Below is a small trained network, with its code and all its weights. Each question gives an input and a target symbol and asks what happens when units are switched off, that is, made to give their printed mean instead of their output.

import numpy as np


def w(rows, s, z=0):
    codes = np.array(rows[::2]) - 128.0
    scale = np.full(codes.shape[1], s)
    scale[-1] = z or s
    return codes * scale


def norm(h):
    return h / np.sqrt((h * h).mean(-1, keepdims=True) + 1e-5)


def f(y):
    return y / 2 * (1 + np.tanh(0.7978845608 * (y + 0.044715 * y**3)))


def softmax(a):
    e = np.exp(a - a.max(-1, keepdims=True))
    return e / e.sum(-1, keepdims=True)


def log_softmax(a):
    a = a - a.max(-1, keepdims=True)
    return a - np.log(np.exp(a).sum(-1, keepdims=True))


def net(x, mask):
    ids = ['ΔΠΣβεζηθλμφψω'.index(c) for c in x.split()]
    T = len(ids)
    res = E[ids] + P[:T]
    u = 0
    for l in range(2):
        r = norm(res)
        for j in range(2):
            rows = slice(2 * j, 2 * j + 2)
            q, k, v = (r @ M[l][rows].T for M in (Q, K, V))
            z = softmax(np.where(np.tri(T) > 0, q @ k.T / 2**0.5, -1e9)) @ v
            o = O[l][rows]
            res = res + np.where(mask[u + j], z, o[:, -1]) @ o[:, :-1]
        u += 2
        y = f(norm(res) @ A[l][:, :-1].T + A[l][:, -1])
        res = res + np.where(mask[u : u + 4], y, B[l][:, -1]) @ B[l][:, :-1]
        u += 4
    return log_softmax(norm(res)[-1] @ U[:, :-1].T + U[:, -1])


Q, K, V, O, A, B = {}, {}, {}, {}, {}, {}
E = w([
[150,125,129,161,115,69,192,106,167,72,154,97],'Δ',
[137,140,122,135,152,94,110,104,78,102,121,122],'Π',
[149,108,144,135,135,103,125,133,81,104,77,151],'Σ',
[105,142,129,114,155,157,95,100,138,103,78,155],'β',
[7,160,85,23,34,86,69,233,144,97,157,141],'ε',
[74,215,96,106,97,70,179,68,228,202,105,101],'ζ',
[97,145,112,125,192,158,196,123,123,118,122,105],'η',
[140,242,164,97,40,120,92,158,110,168,162,167],'θ',
[96,144,177,197,87,97,119,115,132,80,164,203],'λ',
[158,136,158,152,74,46,105,98,161,84,108,163],'μ',
[84,145,134,129,121,166,162,124,72,143,138,116],'φ',
[162,143,113,73,168,86,164,125,113,125,54,90],'ψ',
[144,188,119,99,201,138,178,136,107,119,129,100],'ω',
],0.018)
P = w([
[79,141,139,144,202,116,88,149,161,163,118,152],'0',
[158,86,61,144,100,188,91,140,132,138,149,56],'1',
[123,120,95,170,120,166,100,140,130,120,90,110],'2',
[112,155,150,150,144,145,105,147,131,103,103,86],'3',
[96,73,161,57,200,109,96,122,148,161,192,156],'4',
[159,34,43,104,125,139,121,96,130,175,220,152],'5',
[128,139,99,150,135,154,125,116,116,111,76,165],'6',
[84,169,227,130,162,138,114,133,136,100,101,78],'7',
[100,58,205,84,205,100,70,123,159,184,196,107],'8',
[161,93,7,104,98,142,158,104,116,145,153,206],'9',
[118,188,119,157,120,138,149,109,90,80,67,157],'10',
[144,130,176,143,129,118,110,145,124,93,93,79],'11',
[106,72,123,89,155,108,144,134,146,191,174,175],'12',
[173,148,52,139,107,93,203,110,106,163,149,172],'13',
],0.015)
Q[0] = w([
[94,96,152,86,138,102,92,166,141,156,167,114],'0.h1',
[149,116,56,100,109,119,164,98,124,176,164,209],'0.h1',
[141,168,150,175,114,159,118,152,106,35,73,65],'0.h2',
[68,121,249,83,144,113,85,145,172,111,140,32],'0.h2',
],0.013)
K[0] = w([
[137,80,62,113,131,134,118,157,137,132,164,149],'0.h1',
[128,163,84,138,104,128,158,108,101,94,102,155],'0.h1',
[93,126,247,114,151,119,103,138,151,139,133,66],'0.h2',
[164,57,130,127,160,141,95,136,159,187,170,125],'0.h2',
],0.014)
V[0] = w([
[83,174,109,121,131,15,131,70,38,125,133,92],'0.h1',
[140,39,151,184,112,63,177,208,3,189,107,110],'0.h1',
[199,110,110,161,204,94,121,133,183,27,156,132],'0.h2',
[245,191,168,143,125,108,107,189,135,183,127,167],'0.h2',
],0.0059)
O[0] = w([
[109,73,122,65,111,163,72,149,112,45,143,119,191],'0.h1',
[90,221,97,83,170,143,87,77,207,105,140,129,2],'0.h1',
[33,144,95,138,115,44,135,83,33,165,120,127,128],'0.h2',
[111,126,154,87,98,131,141,6,103,114,164,115,160],'0.h2',
],0.012,0.0043)
A[0] = w([
[86,123,114,147,109,134,169,104,202,168,112,86,34],'0.n1',
[144,88,118,98,165,171,121,118,78,143,128,104,245],'0.n2',
[174,255,178,54,23,113,54,171,103,221,153,182,2],'0.n3',
[32,111,72,116,104,105,122,255,131,113,131,105,20],'0.n4',
],0.0081,0.0015)
B[0] = w([
[136,248,140,97,114,73,78,153,214,83,103,211,127],'0.n1',
[51,96,146,140,105,96,158,116,155,86,130,168,229],'0.n2',
[162,119,134,84,61,188,139,144,47,175,200,33,253],'0.n3',
[240,142,126,137,164,77,42,115,117,68,168,100,187],'0.n4',
],0.013,0.0058)
Q[1] = w([
[100,186,244,178,105,149,108,139,113,74,40,8],'1.h1',
[155,142,15,166,84,169,168,110,88,63,88,169],'1.h1',
[125,95,142,74,171,108,118,90,91,232,179,180],'1.h2',
[116,163,104,144,93,157,120,87,55,189,97,80],'1.h2',
],0.011)
K[1] = w([
[76,98,239,120,175,94,74,144,173,201,166,39],'1.h1',
[148,219,249,149,143,136,134,121,78,74,48,108],'1.h1',
[150,101,25,152,93,149,173,98,138,120,123,146],'1.h2',
[151,101,219,150,168,131,169,68,143,121,129,116],'1.h2',
],0.011)
V[1] = w([
[109,180,167,114,203,163,181,179,66,106,230,131],'1.h1',
[91,162,145,240,88,141,87,143,143,119,244,190],'1.h1',
[173,80,189,151,203,166,168,1,132,114,78,177],'1.h2',
[112,64,161,77,167,167,80,175,26,101,130,180],'1.h2',
],0.0078)
O[1] = w([
[127,7,6,74,104,80,151,72,182,225,209,241,226],'1.h1',
[231,159,116,15,95,114,178,147,14,118,86,238,94],'1.h1',
[138,158,192,145,182,45,188,179,178,70,239,197,131],'1.h2',
[127,151,254,51,204,116,41,177,155,246,143,82,255],'1.h2',
],0.0086,0.0056)
A[1] = w([
[94,249,128,93,95,114,136,81,196,156,109,152,101],'1.n1',
[127,110,179,75,104,180,162,54,151,110,149,120,67],'1.n2',
[194,107,95,143,161,81,111,111,132,134,89,157,1],'1.n3',
[127,134,146,102,164,88,124,105,151,154,144,133,118],'1.n4',
],0.015,0.0043)
B[1] = w([
[171,226,100,117,4,117,166,140,172,157,47,171,176],'1.n1',
[226,154,160,218,170,118,90,84,111,89,188,144,226],'1.n2',
[106,179,115,155,146,190,135,136,121,128,176,148,156],'1.n3',
[137,106,58,164,64,150,142,111,139,117,135,143,254],'1.n4',
],0.014,0.0068)
U = w([
[91,187,52,191,158,52,114,99,57,133,135,112,39],'Δ',
[124,113,98,51,127,95,41,157,161,36,154,127,102],'Π',
[107,206,123,133,96,123,147,121,194,124,123,144,255],'Σ',
[154,103,149,207,172,65,164,206,149,173,100,124,138],'β',
[103,117,119,128,102,223,126,92,109,254,99,59,173],'ε',
[124,59,139,138,71,173,187,169,138,41,108,111,130],'ζ',
[114,171,50,215,168,169,106,184,134,162,175,150,27],'η',
[200,114,151,155,194,114,142,25,179,111,128,142,156],'θ',
[141,140,161,32,129,103,175,122,118,108,151,188,190],'λ',
[69,146,195,99,130,77,172,64,104,88,119,120,159],'μ',
[144,109,131,71,163,203,144,193,229,91,161,159,150],'φ',
[36,142,149,171,137,142,122,128,218,99,150,61,168],'ψ',
[74,43,99,144,101,76,174,105,170,159,168,162,116],'ω',
],0.0072,0.0033)

Each question gives the input, a string of symbols that net reads in full, and the target symbol t.
The units are the heads (2 rows each of Q, K, V and O) and the neurons (one row each of A and B). Each row of codes is followed by its name. A weight is (code - 128) times the scale printed after its matrix; where a second scale follows, it is the last column's (O, A, B and U).
mask holds one flag per unit, layer by layer, with each layer's heads first. A switched-off unit (its flag False) gives its mean, the last column of its rows in O or B, instead of its output. The means were averaged over made-up inputs and are rounded, as every weight is.
A unit's drop is (log p(t) with every unit on - log p(t) with that unit switched off) / (log p(t) with every unit on - log p(t) with every unit switched off).
The circuit of an input: a set's keep is (log p(t) with only the set's units on - log p(t) with every unit switched off) / (log p(t) with every unit on - log p(t) with every unit switched off). Starting from all 12 units, units are removed one at a time, each time the one whose removal leaves the highest keep (on an exact tie, the one counted first), for as long as the keep stays at least 0.8.
circuit, biggest first: the units of the circuit, biggest drop first
most important unit: the unit with the biggest drop
top k neurons: the k neurons with the biggest drops, biggest first
top k neurons in layer l: the k neurons of layer l with the biggest drops, biggest first
which heads matter: for each layer, one digit per head in row order, 1 if its drop is at least 0.15 and else 0, layers parted by /
input ω β Σ φ ω ω ω ε θ λ θ θ β, target λ: most important unit	1.h1
input ω ω ω ω φ θ ω β η ζ Σ θ ω ψ, target Σ: circuit, biggest first	(0.h1, 1.n1, 0.n3)
input ω ψ ζ θ ψ β ψ ω, target ψ: which heads matter	00 / 10
input θ θ ω η, target θ: which heads matter	01 / 00
input Δ ε θ Δ ω Σ Δ ε ω θ η Δ θ ω, target η: which heads matter	01 / 00
input Δ θ ψ, target Δ: top 2 neurons	(0.n3, 0.n4)
input η ω φ θ θ ψ μ θ η, target ψ: which heads matter	00 / 10
input β ω ω ψ, target β: circuit, biggest first	(0.n3, 0.h1)
input ε ψ ω, target ε: which heads matter	00 / 01
input ω ω η ψ ψ λ ζ ω ω ζ ε ω λ, target ζ: top 3 neurons in layer 0	(0.n4, 0.n1, 0.n3)
input ω θ Σ, target ω: which heads matter	00 / 10
input ζ β Σ Σ ω Δ ψ, target Σ: circuit, biggest first	(0.h1, 1.n1)
input ζ θ μ ψ ω ω θ β, target ω: top 2 neurons	(0.n1, 1.n4)
input θ ε ω, target θ: top neuron in layer 1	(1.n2)
input ω θ ω ω ω ε θ ζ ω, target ε: which heads matter	01 / 01
input ω ψ Δ ω, target ω: which heads matter	00 / 00
input ω ω ζ φ ω θ ω φ φ β ε ω, target φ: top 2 neurons in layer 0	(0.n4, 0.n3)
input θ θ Δ Δ ω ψ Π Δ ω Δ Δ ψ φ, target Δ: top 2 neurons in layer 0	(0.n4, 0.n3)
input ζ ζ ψ ζ ψ, target ζ: circuit, biggest first	(1.h2, 1.h1)
input β ω φ θ ε ω Δ Π θ Σ, target Δ: circuit, biggest first	(0.h2)
input ζ θ ω ω, target ζ: top 2 neurons	(0.n1, 0.n3)
input η θ Π β, target η: top 4 neurons	(1.n3, 0.n3, 0.n4, 1.n2)
input ε β φ β Π, target β: circuit, biggest first	(0.h1, 0.h2)
input ζ Π ζ β Σ ω ω β Σ λ ω, target β: circuit, biggest first	(0.n3, 0.h1, 0.h2)
input ω Σ ω ω η, target Σ: circuit, biggest first	(0.h1, 1.n1)
input μ Σ ω, target μ: which heads matter	01 / 10
input β θ ε Δ θ β, target ε: top 2 neurons	(0.n3, 1.n2)
input Δ ε ω ω, target Δ: top 2 neurons in layer 0	(0.n3, 0.n4)
input β ω ω, target β: which heads matter	10 / 00
input ψ ζ ψ ψ ω ω Σ, target ψ: circuit, biggest first	(1.h1)
